Below is a small trained network, with its code and all its weights. Each question gives an input and a target symbol and asks what happens when units are switched off, that is, made to give their printed mean instead of their output.

import numpy as np


def w(rows, s, z=0):
    codes = np.array(rows[::2]) - 128.0
    scale = np.full(codes.shape[1], s)
    scale[-1] = z or s
    return codes * scale


def f(y):
    return np.maximum(y, 0)


def softmax(a):
    e = np.exp(a - a.max(-1, keepdims=True))
    return e / e.sum(-1, keepdims=True)


def log_softmax(a):
    a = a - a.max(-1, keepdims=True)
    return a - np.log(np.exp(a).sum(-1, keepdims=True))


def net(x, mask):
    ids = ['ΓΔΘΣΩαβεζηλπτφψ'.index(c) for c in x.split()]
    T = len(ids)
    res = E[ids] + P[:T]
    q, k, v = (res @ M[0].T for M in (Q, K, V))
    z = softmax(np.where(np.tri(T) > 0, q @ k.T / 2**0.5, -1e9)) @ v
    res = res + np.where(mask[0], z, O[0][:, -1]) @ O[0][:, :-1]
    y = f(res @ A[0][:, :-1].T + A[0][:, -1])
    res = res + np.where(mask[1:9], y, B[0][:, -1]) @ B[0][:, :-1]
    return log_softmax(res[-1] @ U[:, :-1].T + U[:, -1])


Q, K, V, O, A, B = {}, {}, {}, {}, {}, {}
E = w([
[50,138,196,132,115,84],'Γ',
[100,148,147,102,125,85],'Δ',
[206,151,66,95,104,181],'Θ',
[167,80,162,86,104,115],'Σ',
[97,118,193,100,141,128],'Ω',
[158,126,145,94,142,156],'α',
[123,152,78,115,129,82],'β',
[116,112,165,105,122,102],'ε',
[108,95,196,118,110,105],'ζ',
[119,144,86,97,138,76],'η',
[201,63,50,78,153,114],'λ',
[61,120,149,175,117,6],'π',
[113,95,215,147,99,75],'τ',
[130,84,238,191,86,105],'φ',
[134,179,93,243,74,102],'ψ',
],0.014)
P = w([
[118,106,130,130,167,130],'0',
[114,129,104,123,237,84],'1',
[147,205,124,99,66,61],'2',
[102,85,117,157,114,168],'3',
[134,137,137,155,219,100],'4',
[177,179,156,91,106,86],'5',
[51,69,110,127,101,161],'6',
[144,160,143,164,246,107],'7',
[199,155,181,84,117,84],'8',
[23,43,106,101,90,182],'9',
[154,138,121,146,253,69],'10',
[196,128,168,72,117,85],'11',
[76,61,103,159,120,143],'12',
],0.016)
Q[0] = w([
[136,121,135,128,91,190],'H1',
[96,95,118,54,9,150],'H1',
],0.013)
K[0] = w([
[149,200,138,135,150,69],'H1',
[248,169,182,161,186,63],'H1',
],0.011)
V[0] = w([
[147,31,10,169,106,46],'H1',
[235,126,57,2,122,224],'H1',
],0.0085)
O[0] = w([
[5,72,110,16,58,175,253],'H1',
[155,169,167,101,177,238,187],'H1',
],0.013,0.0058)
A[0] = w([
[165,60,105,174,154,83,2],'N1',
[164,106,136,59,184,90,109],'N2',
[80,64,111,120,120,152,208],'N3',
[103,84,91,118,123,111,192],'N4',
[108,146,186,110,154,113,111],'N5',
[141,152,152,107,105,79,172],'N6',
[202,122,181,217,215,112,137],'N7',
[206,240,10,119,103,103,152],'N8',
],0.012,0.0047)
B[0] = w([
[66,27,137,91,36,189,155],'N1',
[236,186,139,156,69,139,195],'N2',
[157,115,70,236,171,96,252],'N3',
[106,223,83,155,144,135,207],'N4',
[109,137,67,100,135,150,154],'N5',
[33,104,118,81,22,236,160],'N6',
[155,110,221,104,156,80,164],'N7',
[3,123,214,129,159,130,156],'N8',
],0.0076,0.015)
U = w([
[75,94,162,3,50,150,124],'Γ',
[129,176,132,53,68,107,220],'Δ',
[179,188,132,88,120,161,173],'Θ',
[254,174,83,111,75,116,135],'Σ',
[130,20,164,68,177,57,132],'Ω',
[189,153,171,186,225,81,175],'α',
[134,224,73,110,191,42,130],'β',
[134,122,121,115,143,80,121],'ε',
[132,67,132,114,123,93,99],'ζ',
[131,182,82,103,177,64,98],'η',
[130,44,54,114,216,204,155],'λ',
[89,97,52,140,132,85,1],'π',
[124,45,105,129,110,123,62],'τ',
[139,12,126,161,92,135,84],'φ',
[154,198,74,222,82,98,152],'ψ',
],0.0079,0.0064)

Each question gives the input, a string of symbols that net reads in full, and the target symbol t.
The units are the heads (2 rows each of Q, K, V and O) and the neurons (one row each of A and B). Each row of codes is followed by its name. A weight is (code - 128) times the scale printed after its matrix; where a second scale follows, it is the last column's (O, A, B and U).
mask holds one flag per unit, heads first, then neurons. A switched-off unit (its flag False) gives its mean, the last column of its rows in O or B, instead of its output. The means were averaged over made-up inputs and are rounded, as every weight is.
A unit's drop is (log p(t) with every unit on - log p(t) with that unit switched off) / (log p(t) with every unit on - log p(t) with every unit switched off).
The circuit of an input: a set's keep is (log p(t) with only the set's units on - log p(t) with every unit switched off) / (log p(t) with every unit on - log p(t) with every unit switched off). Starting from all 9 units, units are removed one at a time, each time the one whose removal leaves the highest keep (on an exact tie, the one counted first), for as long as the keep stays at least 0.8.
units of the circuit, in order: the units of the circuit, biggest drop first
unit that matters most: the unit with the biggest drop
top k neurons: the k neurons with the biggest drops, biggest first
input λ Ω φ λ φ λ α α, target α: top 3 neurons : [N7; N6; N1]
input α λ ψ, target Γ: top 2 neurons : [N3; N8]
input λ λ Δ α λ Θ Σ Ω λ λ π, target λ: units of the circuit, in order : [H1; N3]
input λ π λ π Ω ψ λ, target ψ: top 2 neurons : [N4; N3]
input ζ φ Γ ε π π Ω Γ λ, target Γ: units of the circuit, in order : [H1; N3; N1; N6]
input α ψ λ φ, target ψ: top 2 neurons : [N3; N4]
input Σ α λ, target Γ: units of the circuit, in order : [N8; N3]
input ψ Δ π λ α λ α λ λ Θ α, target Θ: units of the circuit, in order : [H1; N3]
input Γ ζ ζ π, target π: units of the circuit, in order : [H1; N4; N1; N2]
input π φ α Σ ψ ζ, target Γ: unit that matters most : N6
input ψ Ω Σ λ λ α ψ φ α α, target φ: units of the circuit, in order : [H1; N1]
input β Σ λ Ω λ ζ ζ, target λ: top 2 neurons : [N2; N3]
input α Σ λ λ λ α Γ α, target Γ: top 2 neurons : [N1; N3]
input λ λ Ω α λ, target α: units of the circuit, in order : [H1; N7]
input λ α α α Γ τ, target Γ: units of the circuit, in order : [N6]
input λ Γ π λ α Ω π Σ, target π: units of the circuit, in order : [H1; N4]
input α λ Ω, target Γ: units of the circuit, in order : [N3; N6]
input λ λ λ ψ π ε, target Γ: units of the circuit, in order : [N6; N3]
input Ω λ λ ψ ψ λ α λ λ Θ λ, target Θ: top 2 neurons : [N2; N3]
input φ α Ω λ ζ ψ π λ α ζ λ λ, target Σ: top 2 neurons : [N2; N1]
input α λ λ λ Θ ψ λ ε β, target Γ: top 2 neurons : [N4; N3]
input π λ Ω, target Γ: top neuron : [N6]
